Below are the code and all the weights of a small trained network. Each question names an input and a class and asks about switching units off, where a switched-off unit gives its printed mean instead of its output.

import numpy as np


def w(rows, s, z=0):
    codes = np.array(rows[::2]) - 128.0
    scale = np.full(codes.shape[1], s)
    scale[-1] = z or s
    return codes * scale


def f(y):
    return y / 2 * (1 + np.tanh(0.7978845608 * (y + 0.044715 * y**3)))


def log_softmax(a):
    a = a - a.max(-1, keepdims=True)
    return a - np.log(np.exp(a).sum(-1, keepdims=True))


def net(x, mask):
    res = np.array(x, float).reshape(1, 6) / 4 @ E
    y = f(res @ A[0][:, :-1].T + A[0][:, -1])
    res = res + np.where(mask, y, B[0][:, -1]) @ B[0][:, :-1]
    return log_softmax(res[-1] @ U[:, :-1].T + U[:, -1])


A, B = {}, {}
E = w([
[82,160,70,248],'x0',
[137,239,19,80],'x1',
[33,91,43,39],'x2',
[190,110,24,110],'x3',
[6,32,107,90],'x4',
[59,253,166,169],'x5',
],0.0055)
A[0] = w([
[205,147,206,101,195],'neuron 1',
[55,147,199,1,91],'neuron 2',
[135,194,127,152,86],'neuron 3',
[146,126,133,190,69],'neuron 4',
[158,129,64,74,154],'neuron 5',
[102,122,140,96,229],'neuron 6',
[108,81,149,118,111],'neuron 7',
[134,115,196,103,239],'neuron 8',
[146,131,129,123,82],'neuron 9',
[174,107,125,153,183],'neuron 10',
[151,35,173,132,103],'neuron 11',
[97,84,173,97,168],'neuron 12',
[112,137,125,179,67],'neuron 13',
[142,109,157,146,144],'neuron 14',
[202,144,150,98,141],'neuron 15',
[202,114,187,146,113],'neuron 16',
[147,89,65,83,149],'neuron 17',
[110,120,152,79,68],'neuron 18',
[126,55,70,85,227],'neuron 19',
[205,83,141,124,168],'neuron 20',
[105,91,80,117,230],'neuron 21',
[78,140,146,171,175],'neuron 22',
[73,152,165,221,104],'neuron 23',
[114,152,133,140,75],'neuron 24',
[65,103,161,183,2],'neuron 25',
[124,108,104,91,37],'neuron 26',
[86,128,158,116,210],'neuron 27',
[175,171,57,114,239],'neuron 28',
[111,106,92,166,178],'neuron 29',
[100,122,161,89,83],'neuron 30',
[94,52,51,113,218],'neuron 31',
],0.013,0.0029)
B[0] = w([
[223,145,40,106,246],'neuron 1',
[16,98,144,15,244],'neuron 2',
[212,148,110,167,201],'neuron 3',
[158,71,150,131,164],'neuron 4',
[79,198,93,126,213],'neuron 5',
[102,141,106,100,177],'neuron 6',
[89,161,128,103,167],'neuron 7',
[114,130,83,74,211],'neuron 8',
[135,124,133,139,124],'neuron 9',
[136,95,105,123,170],'neuron 10',
[126,164,68,82,218],'neuron 11',
[76,151,138,83,200],'neuron 12',
[134,91,148,156,155],'neuron 13',
[143,129,140,108,158],'neuron 14',
[162,138,106,163,196],'neuron 15',
[202,89,72,90,215],'neuron 16',
[81,201,115,157,214],'neuron 17',
[93,119,159,104,149],'neuron 18',
[79,208,158,161,252],'neuron 19',
[104,103,75,159,205],'neuron 20',
[130,194,86,114,203],'neuron 21',
[91,105,107,188,200],'neuron 22',
[53,106,166,222,248],'neuron 23',
[143,126,129,153,138],'neuron 24',
[77,121,193,149,180],'neuron 25',
[106,153,176,123,149],'neuron 26',
[74,123,99,126,181],'neuron 27',
[124,152,65,128,247],'neuron 28',
[149,106,115,109,162],'neuron 29',
[83,119,146,100,151],'neuron 30',
[130,254,93,120,254],'neuron 31',
],0.02,0.0063)
U = w([
[197,140,76,129,199],'0',
[114,142,113,255,155],'1',
[121,107,46,184,152],'2',
[130,226,146,173,119],'3',
[154,59,110,187,2],'4',
[117,120,84,123,35],'5',
[67,96,92,95,172],'6',
[124,41,217,216,86],'7',
],0.009,0.004)

Each question gives the input, the list of numbers given to net, and the class t.
The units are the neurons (one row each of A and B). Each row of codes is followed by its name. A weight is (code - 128) times the scale printed after its matrix; where a second scale follows, it is the last column's (A, B and U).
mask holds one flag per neuron, in row order. A switched-off neuron (its flag False) gives its mean, the last column of its row in B, instead of its output. The means were averaged over made-up inputs and are rounded, as every weight is.
A unit's drop is (log p(t) with every unit on - log p(t) with that unit switched off) / (log p(t) with every unit on - log p(t) with every unit switched off).
The circuit of an input: a set's keep is (log p(t) with only the set's units on - log p(t) with every unit switched off) / (log p(t) with every unit on - log p(t) with every unit switched off). Starting from the 12 units with the biggest drops (on a tie, the unit counted first), units are removed one at a time, each time the one whose removal leaves the highest keep (on an exact tie, the one counted first), for as long as the keep stays at least 0.8.
circuit, biggest first: the units of the circuit, biggest drop first
most important unit: the unit with the biggest drop
k most important neurons: the k neurons with the biggest drops, biggest first
drop of u: that unit's drop, to one decimal
input [6,-2,2,-4,8,2], class 1: circuit, biggest first : neuron 23
input [5,5,-1,-6,-3,-8], class 0: circuit, biggest first : neuron 23; neuron 19
input [7,-5,-4,4,-7,7], class 1: 2 most important neurons : neuron 23; neuron 3
input [-8,0,3,1,-5,-8], class 3: 3 most important neurons : neuron 19; neuron 17; neuron 5
input [6,-6,-8,-8,-4,-5], class 2: 3 most important neurons : neuron 23; neuron 11; neuron 1
input [-1,6,3,-2,-1,4], class 6: circuit, biggest first : neuron 31; neuron 2
input [5,3,-6,0,-3,-8], class 0: circuit, biggest first : neuron 23; neuron 16
input [-5,-2,-4,6,3,4], class 0: 2 most important neurons : neuron 23; neuron 2
input [-5,8,-8,-5,5,4], class 6: 2 most important neurons : neuron 2; neuron 31
input [0,3,0,-7,-2,0], class 0: 2 most important neurons : neuron 19; neuron 25
input [5,2,4,2,6,6], class 3: 2 most important neurons : neuron 31; neuron 21
input [-4,5,1,8,-7,-8], class 3: 3 most important neurons : neuron 19; neuron 17; neuron 5
input [-1,2,-1,4,-1,4], class 0: 2 most important neurons : neuron 23; neuron 19
input [1,-4,2,-7,-2,1], class 6: most important unit : neuron 8
input [-5,-2,-2,-2,-5,2], class 0: drop of neuron 4 : 0.0
input [4,-8,-3,1,-5,8], class 7: drop of neuron 23 : 0.1
input [-6,-3,-4,-8,-1,2], class 6: drop of neuron 2 : 0.3
